Here is a tiny trained network, its code and every weight. The questions are about switching its units off for an input and a class, where a switched-off unit gives its printed mean instead of its output.

import numpy as np


def w(rows, s, z=0):
    codes = np.array(rows[::2]) - 128.0
    scale = np.full(codes.shape[1], s)
    scale[-1] = z or s
    return codes * scale


def norm(h):
    return h / np.sqrt((h * h).mean(-1, keepdims=True) + 1e-5)


def f(y):
    return np.maximum(y, 0)


def log_softmax(a):
    a = a - a.max(-1, keepdims=True)
    return a - np.log(np.exp(a).sum(-1, keepdims=True))


def net(x, mask):
    res = np.array(x, float).reshape(1, 6) / 4 @ E
    u = 0
    for l in range(4):
        y = f(norm(res) @ A[l][:, :-1].T + A[l][:, -1])
        res = res + np.where(mask[u : u + 10], y, B[l][:, -1]) @ B[l][:, :-1]
        u += 10
    return log_softmax(norm(res)[-1] @ U[:, :-1].T + U[:, -1])


A, B = {}, {}
E = w([
[131,174,112,123,69,193,105,206],'x0',
[124,70,121,57,155,40,57,129],'x1',
[100,76,127,91,78,229,141,85],'x2',
[127,95,138,221,78,146,56,95],'x3',
[162,165,5,141,96,169,121,96],'x4',
[105,136,47,116,138,170,69,188],'x5',
],0.0025)
A[0] = w([
[179,196,119,164,134,85,156,144,27],'L0N0',
[149,186,189,215,93,121,115,212,6],'L0N1',
[148,175,102,54,167,135,190,169,92],'L0N2',
[114,126,120,130,132,135,117,140,49],'L0N3',
[68,180,138,130,66,202,170,121,48],'L0N4',
[129,120,233,158,80,158,120,226,71],'L0N5',
[177,203,62,90,141,134,54,254,134],'L0N6',
[87,28,96,23,122,196,52,151,83],'L0N7',
[59,142,173,73,150,41,137,155,46],'L0N8',
[173,225,145,240,157,91,202,152,85],'L0N9',
],0.0025,0.0019)
B[0] = w([
[79,125,147,163,158,133,141,135,152],'L0N0',
[122,172,93,168,144,113,104,167,163],'L0N1',
[131,168,153,190,110,130,83,189,195],'L0N2',
[132,132,143,136,107,145,130,125,128],'L0N3',
[199,94,148,141,141,145,146,137,174],'L0N4',
[75,203,115,181,135,68,87,132,189],'L0N5',
[41,109,166,133,112,113,201,49,254],'L0N6',
[130,252,142,232,170,106,141,153,212],'L0N7',
[198,100,172,111,125,160,158,137,189],'L0N8',
[80,130,149,212,157,110,96,136,216],'L0N9',
],0.0035,0.0021)
A[1] = w([
[167,82,48,113,168,141,113,90,36],'L1N0',
[164,153,133,151,76,215,190,130,72],'L1N1',
[75,63,113,24,89,180,55,158,100],'L1N2',
[158,76,89,182,137,111,53,76,20],'L1N3',
[135,124,136,106,121,116,146,138,75],'L1N4',
[166,174,4,48,125,98,48,185,6],'L1N5',
[175,65,215,185,120,132,172,39,47],'L1N6',
[134,108,132,65,156,38,84,152,40],'L1N7',
[82,116,107,77,158,163,110,176,15],'L1N8',
[180,141,55,145,197,103,163,80,63],'L1N9',
],0.0033,0.0017)
B[1] = w([
[86,166,158,139,80,114,129,136,152],'L1N0',
[180,50,80,89,174,132,135,133,217],'L1N1',
[125,213,141,195,163,110,146,162,167],'L1N2',
[107,224,205,148,94,117,116,188,180],'L1N3',
[132,127,121,134,133,123,108,136,134],'L1N4',
[46,85,200,137,97,100,220,4,180],'L1N5',
[49,102,126,120,141,107,198,34,250],'L1N6',
[195,85,98,98,121,220,143,119,207],'L1N7',
[122,160,133,161,159,122,149,140,152],'L1N8',
[68,191,148,134,85,107,138,152,185],'L1N9',
],0.0038,0.0019)
A[2] = w([
[93,135,125,132,118,108,136,110,94],'L2N0',
[118,71,171,206,86,109,21,78,91],'L2N1',
[170,109,240,66,205,73,185,142,133],'L2N2',
[201,147,154,221,102,68,2,128,93],'L2N3',
[116,113,189,92,72,123,29,167,148],'L2N4',
[62,81,211,166,76,161,77,149,42],'L2N5',
[206,125,5,110,71,243,84,156,2],'L2N6',
[201,41,140,96,154,158,160,74,21],'L2N7',
[185,123,166,71,152,103,149,176,107],'L2N8',
[161,104,133,81,170,53,63,176,67],'L2N9',
],0.0035,0.0019)
B[2] = w([
[132,124,156,118,113,134,121,113,149],'L2N0',
[113,253,104,143,135,94,166,195,199],'L2N1',
[129,129,82,82,6,175,20,143,253],'L2N2',
[166,191,58,158,211,155,162,242,193],'L2N3',
[132,147,84,145,167,126,190,146,169],'L2N4',
[96,209,127,129,108,73,174,110,176],'L2N5',
[174,103,175,15,90,111,75,159,165],'L2N6',
[143,124,161,218,219,104,46,133,157],'L2N7',
[149,113,98,117,109,185,75,137,166],'L2N8',
[174,81,48,83,76,235,163,132,160],'L2N9',
],0.0036,0.0034)
A[3] = w([
[93,134,216,85,129,144,142,221,206],'L3N0',
[131,217,104,171,198,116,186,226,72],'L3N1',
[145,124,138,146,96,253,144,109,108],'L3N2',
[59,124,128,106,225,174,142,167,82],'L3N3',
[186,103,39,88,186,96,75,203,3],'L3N4',
[170,69,153,70,145,62,79,166,107],'L3N5',
[123,158,13,96,144,72,148,88,145],'L3N6',
[147,150,133,52,96,184,131,158,111],'L3N7',
[180,97,56,109,98,218,56,170,5],'L3N8',
[81,116,229,175,115,128,132,147,41],'L3N9',
],0.0036,0.0013)
B[3] = w([
[161,172,42,147,95,135,149,133,203],'L3N0',
[158,148,156,209,172,75,3,173,254],'L3N1',
[168,89,67,89,167,132,109,187,173],'L3N2',
[176,138,75,196,142,104,114,129,160],'L3N3',
[112,150,88,120,64,205,232,146,156],'L3N4',
[166,83,129,103,151,194,59,153,157],'L3N5',
[82,177,203,157,66,120,152,138,173],'L3N6',
[141,143,106,99,73,125,124,170,179],'L3N7',
[134,145,125,61,73,128,168,161,180],'L3N8',
[88,181,72,94,102,93,150,114,164],'L3N9',
],0.0041,0.0042)
U = w([
[36,141,181,125,95,73,186,3,141],'0',
[188,113,75,32,76,199,116,190,152],'1',
[127,216,114,240,154,82,90,191,152],'2',
[127,66,156,123,237,140,106,116,1],'3',
[152,12,94,178,210,199,184,60,97],'4',
[158,2,201,71,165,92,22,70,94],'5',
],0.0088,0.0091)

Each question gives the input, the list of numbers given to net, and the class t.
The units are the neurons (one row each of A and B). Each row of codes is followed by its name. A weight is (code - 128) times the scale printed after its matrix; where a second scale follows, it is the last column's (A, B and U).
mask holds one flag per neuron, layer by layer. A switched-off neuron (its flag False) gives its mean, the last column of its row in B, instead of its output. The means were averaged over made-up inputs and are rounded, as every weight is.
A unit's drop is (log p(t) with every unit on - log p(t) with that unit switched off) / (log p(t) with every unit on - log p(t) with every unit switched off).
The circuit of an input: a set's keep is (log p(t) with only the set's units on - log p(t) with every unit switched off) / (log p(t) with every unit on - log p(t) with every unit switched off). Starting from the 12 units with the biggest drops (on a tie, the unit counted first), units are removed one at a time, each time the one whose removal leaves the highest keep (on an exact tie, the one counted first), for as long as the keep stays at least 0.8.
circuit, biggest first: the units of the circuit, biggest drop first
most important unit: the unit with the biggest drop
top k neurons: the k neurons with the biggest drops, biggest first
k most important neurons of layer l: the k neurons of layer l with the biggest drops, biggest first
drop of u: that unit's drop, to one decimal
input [-1,-1,7,-1,-6,2], class 0: top 2 neurons	[L2N5, L3N1]
input [-1,2,-1,-1,7,6], class 0: most important unit	L1N5
input [3,2,1,2,-2,-5], class 0: top 4 neurons	[L1N6, L0N2, L0N7, L0N9]
input [-4,3,7,-3,1,3], class 2: top 2 neurons	[L2N2, L1N6]
input [-1,-4,7,-1,-4,3], class 4: circuit, biggest first	[L2N2, L1N1, L2N1, L1N3]
input [-5,-7,3,-1,8,0], class 1: top 2 neurons	[L2N6, L0N6]
input [-5,1,5,-7,-6,-2], class 1: top 4 neurons	[L2N2, L3N1, L0N6, L3N0]
input [5,-7,-3,2,6,1], class 1: top 2 neurons	[L2N6, L1N1]
input [3,-6,1,0,-2,7], class 1: circuit, biggest first	[L2N6, L1N1, L3N8]
input [-4,2,-4,-3,4,-6], class 0: top 2 neurons	[L3N1, L1N9]
input [-8,0,0,3,-8,6], class 5: top 2 neurons	[L1N6, L2N2]
input [-3,-8,6,-4,-7,0], class 4: top 3 neurons	[L1N6, L1N1, L2N7]
input [1,3,-4,-8,4,4], class 0: 2 most important neurons of layer 2	[L2N3, L2N1]
input [-7,-4,-2,5,-6,-2], class 0: top 2 neurons	[L1N6, L3N1]
input [2,4,7,-5,4,3], class 2: top 3 neurons	[L1N2, L2N2, L1N5]
input [-7,-8,-7,1,-2,-8], class 0: most important unit	L1N6
input [-3,-3,5,-4,-8,1], class 1: 2 most important neurons of layer 0	[L0N6, L0N9]
input [7,-6,6,8,2,-7], class 1: 2 most important neurons of layer 1	[L1N1, L1N5]
input [7,1,8,6,-4,5], class 2: 2 most important neurons of layer 1	[L1N2, L1N7]
input [-3,8,3,1,8,-6], class 0: most important unit	L3N1
input [-5,-8,2,-2,7,3], class 1: drop of L2N6	0.2
input [-7,-4,0,-3,6,8], class 0: 2 most important neurons of layer 2	[L2N3, L2N1]
